Here is a tiny trained network, its code and every weight. The questions are about switching its units off for an input and a target symbol, where a switched-off unit gives its printed mean instead of its output.

import numpy as np


def w(rows, s, z=0):
    codes = np.array(rows[::2]) - 128.0
    scale = np.full(codes.shape[1], s)
    scale[-1] = z or s
    return codes * scale


def f(y):
    return np.maximum(y, 0)


def softmax(a):
    e = np.exp(a - a.max(-1, keepdims=True))
    return e / e.sum(-1, keepdims=True)


def log_softmax(a):
    a = a - a.max(-1, keepdims=True)
    return a - np.log(np.exp(a).sum(-1, keepdims=True))


def net(x, mask):
    ids = ['ΛΞΩαβγδζη'.index(c) for c in x.split()]
    T = len(ids)
    res = E[ids] + P[:T]
    u = 0
    for l in range(2):
        r = res
        for j in range(2):
            rows = slice(2 * j, 2 * j + 2)
            q, k, v = (r @ M[l][rows].T for M in (Q, K, V))
            z = softmax(np.where(np.tri(T) > 0, q @ k.T / 2**0.5, -1e9)) @ v
            o = O[l][rows]
            res = res + np.where(mask[u + j], z, o[:, -1]) @ o[:, :-1]
        u += 2
        y = f(res @ A[l][:, :-1].T + A[l][:, -1])
        res = res + np.where(mask[u : u + 12], y, B[l][:, -1]) @ B[l][:, :-1]
        u += 12
    return log_softmax(res[-1] @ U[:, :-1].T + U[:, -1])


Q, K, V, O, A, B = {}, {}, {}, {}, {}, {}
E = w([
[22,184,155,64,183,148],'Λ',
[135,101,124,169,85,99],'Ξ',
[186,56,188,122,125,147],'Ω',
[125,5,201,170,114,164],'α',
[101,120,198,125,89,116],'β',
[44,143,137,107,150,115],'γ',
[58,70,164,159,107,105],'δ',
[85,194,133,85,178,111],'ζ',
[86,190,107,246,207,167],'η',
],0.018)
P = w([
[144,180,188,119,130,54],'0',
[125,7,112,177,151,126],'1',
[93,74,18,178,80,104],'2',
[105,98,50,142,96,185],'3',
[113,125,77,124,115,211],'4',
[127,146,96,109,110,223],'5',
],0.014)
Q[0] = w([
[113,112,1,147,188,149],'L0H0',
[151,209,218,216,199,105],'L0H0',
[53,3,141,139,25,241],'L0H1',
[32,150,36,183,177,129],'L0H1',
],0.0073)
K[0] = w([
[159,162,165,176,167,142],'L0H0',
[150,178,184,124,130,91],'L0H0',
[186,180,76,146,255,178],'L0H1',
[194,187,224,171,97,118],'L0H1',
],0.011)
V[0] = w([
[223,152,130,116,118,34],'L0H0',
[114,120,148,22,53,58],'L0H0',
[141,140,91,139,148,83],'L0H1',
[254,173,131,59,192,106],'L0H1',
],0.0085)
O[0] = w([
[25,79,140,171,81,126,65],'L0H0',
[147,161,22,167,154,87,10],'L0H0',
[164,139,123,225,121,112,147],'L0H1',
[254,153,206,144,123,117,84],'L0H1',
],0.0093,0.011)
A[0] = w([
[132,153,156,169,80,119,70],'L0N0',
[114,141,148,160,132,131,121],'L0N1',
[211,168,142,162,133,163,77],'L0N2',
[168,117,73,125,37,110,77],'L0N3',
[147,117,147,50,21,81,252],'L0N4',
[174,95,182,110,146,90,132],'L0N5',
[124,181,211,85,151,137,111],'L0N6',
[102,108,122,178,148,110,121],'L0N7',
[102,162,163,157,61,47,137],'L0N8',
[141,105,166,125,159,132,120],'L0N9',
[86,120,92,9,97,148,95],'L0N10',
[119,192,134,93,107,108,81],'L0N11',
],0.012,0.0038)
B[0] = w([
[119,142,142,168,120,148,162],'L0N0',
[111,154,99,125,112,116,209],'L0N1',
[135,137,128,146,139,102,191],'L0N2',
[74,105,190,134,97,53,135],'L0N3',
[102,48,109,177,173,246,174],'L0N4',
[135,121,147,145,200,59,178],'L0N5',
[122,68,99,171,134,116,251],'L0N6',
[97,114,74,105,113,148,227],'L0N7',
[76,156,125,161,162,108,176],'L0N8',
[92,96,111,128,118,173,211],'L0N9',
[170,58,168,162,117,134,254],'L0N10',
[152,142,120,120,162,197,151],'L0N11',
],0.011,0.0064)
Q[1] = w([
[141,134,145,86,12,68],'L1H0',
[125,27,84,130,124,162],'L1H0',
[95,156,209,122,144,155],'L1H1',
[174,209,254,3,92,56],'L1H1',
],0.008)
K[1] = w([
[101,81,174,37,115,71],'L1H0',
[156,136,44,235,121,189],'L1H0',
[120,65,255,153,82,163],'L1H1',
[238,64,85,74,19,155],'L1H1',
],0.0063)
V[1] = w([
[169,217,138,245,163,216],'L1H0',
[107,179,84,26,178,253],'L1H0',
[98,61,185,127,2,118],'L1H1',
[224,58,195,160,234,216],'L1H1',
],0.0083)
O[1] = w([
[159,74,60,104,42,80,249],'L1H0',
[26,67,192,172,81,135,110],'L1H0',
[162,127,71,165,159,245,77],'L1H1',
[159,136,150,196,58,145,126],'L1H1',
],0.012,0.017)
A[1] = w([
[18,149,119,116,115,139,127],'L1N0',
[96,172,87,131,86,115,201],'L1N1',
[50,84,151,63,147,183,25],'L1N2',
[115,168,200,192,48,249,60],'L1N3',
[124,71,147,121,166,135,22],'L1N4',
[185,55,163,122,149,88,2],'L1N5',
[66,136,191,69,211,79,93],'L1N6',
[80,74,67,139,161,204,116],'L1N7',
[140,155,224,69,116,147,84],'L1N8',
[94,106,133,125,83,104,56],'L1N9',
[187,161,65,108,139,227,170],'L1N10',
[101,148,146,2,28,176,144],'L1N11',
],0.0088,0.0041)
B[1] = w([
[173,89,138,192,151,99,211],'L1N0',
[88,75,168,78,222,194,192],'L1N1',
[244,144,95,154,229,70,234],'L1N2',
[140,156,124,153,244,44,209],'L1N3',
[84,163,84,131,80,35,185],'L1N4',
[51,242,104,172,166,147,209],'L1N5',
[243,76,136,63,44,243,212],'L1N6',
[89,228,117,108,17,164,255],'L1N7',
[137,42,155,137,109,105,131],'L1N8',
[110,205,119,148,132,178,219],'L1N9',
[97,131,254,102,148,102,171],'L1N10',
[193,149,121,189,208,132,190],'L1N11',
],0.0066,0.015)
U = w([
[105,202,106,131,127,40,16],'Λ',
[86,215,88,117,165,112,70],'Ξ',
[105,174,184,184,222,146,183],'Ω',
[173,134,86,160,173,171,2],'α',
[106,107,113,150,25,221,104],'β',
[188,174,157,170,121,100,99],'γ',
[141,49,182,131,184,87,181],'δ',
[101,121,220,130,99,83,243],'ζ',
[82,58,2,194,154,75,158],'η',
],0.008,0.0059)

Each question gives the input, a string of symbols that net reads in full, and the target symbol t.
The units are the heads (2 rows each of Q, K, V and O) and the neurons (one row each of A and B). Each row of codes is followed by its name. A weight is (code - 128) times the scale printed after its matrix; where a second scale follows, it is the last column's (O, A, B and U).
mask holds one flag per unit, layer by layer, with each layer's heads first. A switched-off unit (its flag False) gives its mean, the last column of its rows in O or B, instead of its output. The means were averaged over made-up inputs and are rounded, as every weight is.
A unit's drop is (log p(t) with every unit on - log p(t) with that unit switched off) / (log p(t) with every unit on - log p(t) with every unit switched off).
The circuit of an input: a set's keep is (log p(t) with only the set's units on - log p(t) with every unit switched off) / (log p(t) with every unit on - log p(t) with every unit switched off). Starting from the 12 units with the biggest drops (on a tie, the unit counted first), units are removed one at a time, each time the one whose removal leaves the highest keep (on an exact tie, the one counted first), for as long as the keep stays at least 0.8.
circuit, biggest first: the units of the circuit, biggest drop first
unit that matters most: the unit with the biggest drop
k most important neurons: the k neurons with the biggest drops, biggest first
k most important neurons of layer l: the k neurons of layer l with the biggest drops, biggest first
input η η ζ Λ, target β: circuit, biggest first : L0H0, L1H1
input Ξ δ γ, target Ξ: circuit, biggest first : L0H0, L1H0
input γ η δ η Λ, target δ: unit that matters most : L0N6
input η Ω η η Ξ ζ, target η: 2 most important neurons of layer 0 : L0N10, L0N6
input η α α η γ, target β: 3 most important neurons of layer 0 : L0N6, L0N0, L0N9
input δ α δ γ α, target α: 3 most important neurons : L1N2, L1N6, L1N7
input α η α γ η δ, target Ω: 3 most important neurons : L1N3, L0N7, L1N9
input γ Ω η Ω η, target δ: 2 most important neurons : L0N8, L0N10
input η Λ η η Ω, target η: 2 most important neurons of layer 1 : L1N6, L1N3
input γ η α η η ζ, target η: 2 most important neurons : L0N6, L1N4
input δ α η η Ω ζ, target α: circuit, biggest first : L1H1, L0N8
input Ξ η α ζ η, target Ξ: circuit, biggest first : L0H0, L0N8, L1H1, L1N7
input Ω α η η γ, target γ: circuit, biggest first : L1N3, L1H1, L0N5, L0H1
input η α α Ω η Ξ, target β: 3 most important neurons : L0N4, L1N2, L0N6
input η η γ γ γ, target β: circuit, biggest first : L1H1, L1N2
input δ η Ω γ η, target α: unit that matters most : L1N2
input Ξ β η η η Ω, target η: 3 most important neurons of layer 1 : L1N2, L1N4, L1N9
input η η γ γ Λ, target β: 3 most important neurons of layer 0 : L0N6, L0N0, L0N9
input η Ω β η, target β: circuit, biggest first : L0H0, L1N2
input Ω η η, target γ: circuit, biggest first : L0H1, L1H1
input α Ω γ, target Ω: circuit, biggest first : L1H0
input α η η γ α Λ, target Ω: circuit, biggest first : L1N3, L0N7, L1H1
input η η α, target β: circuit, biggest first : L0H0, L1H1
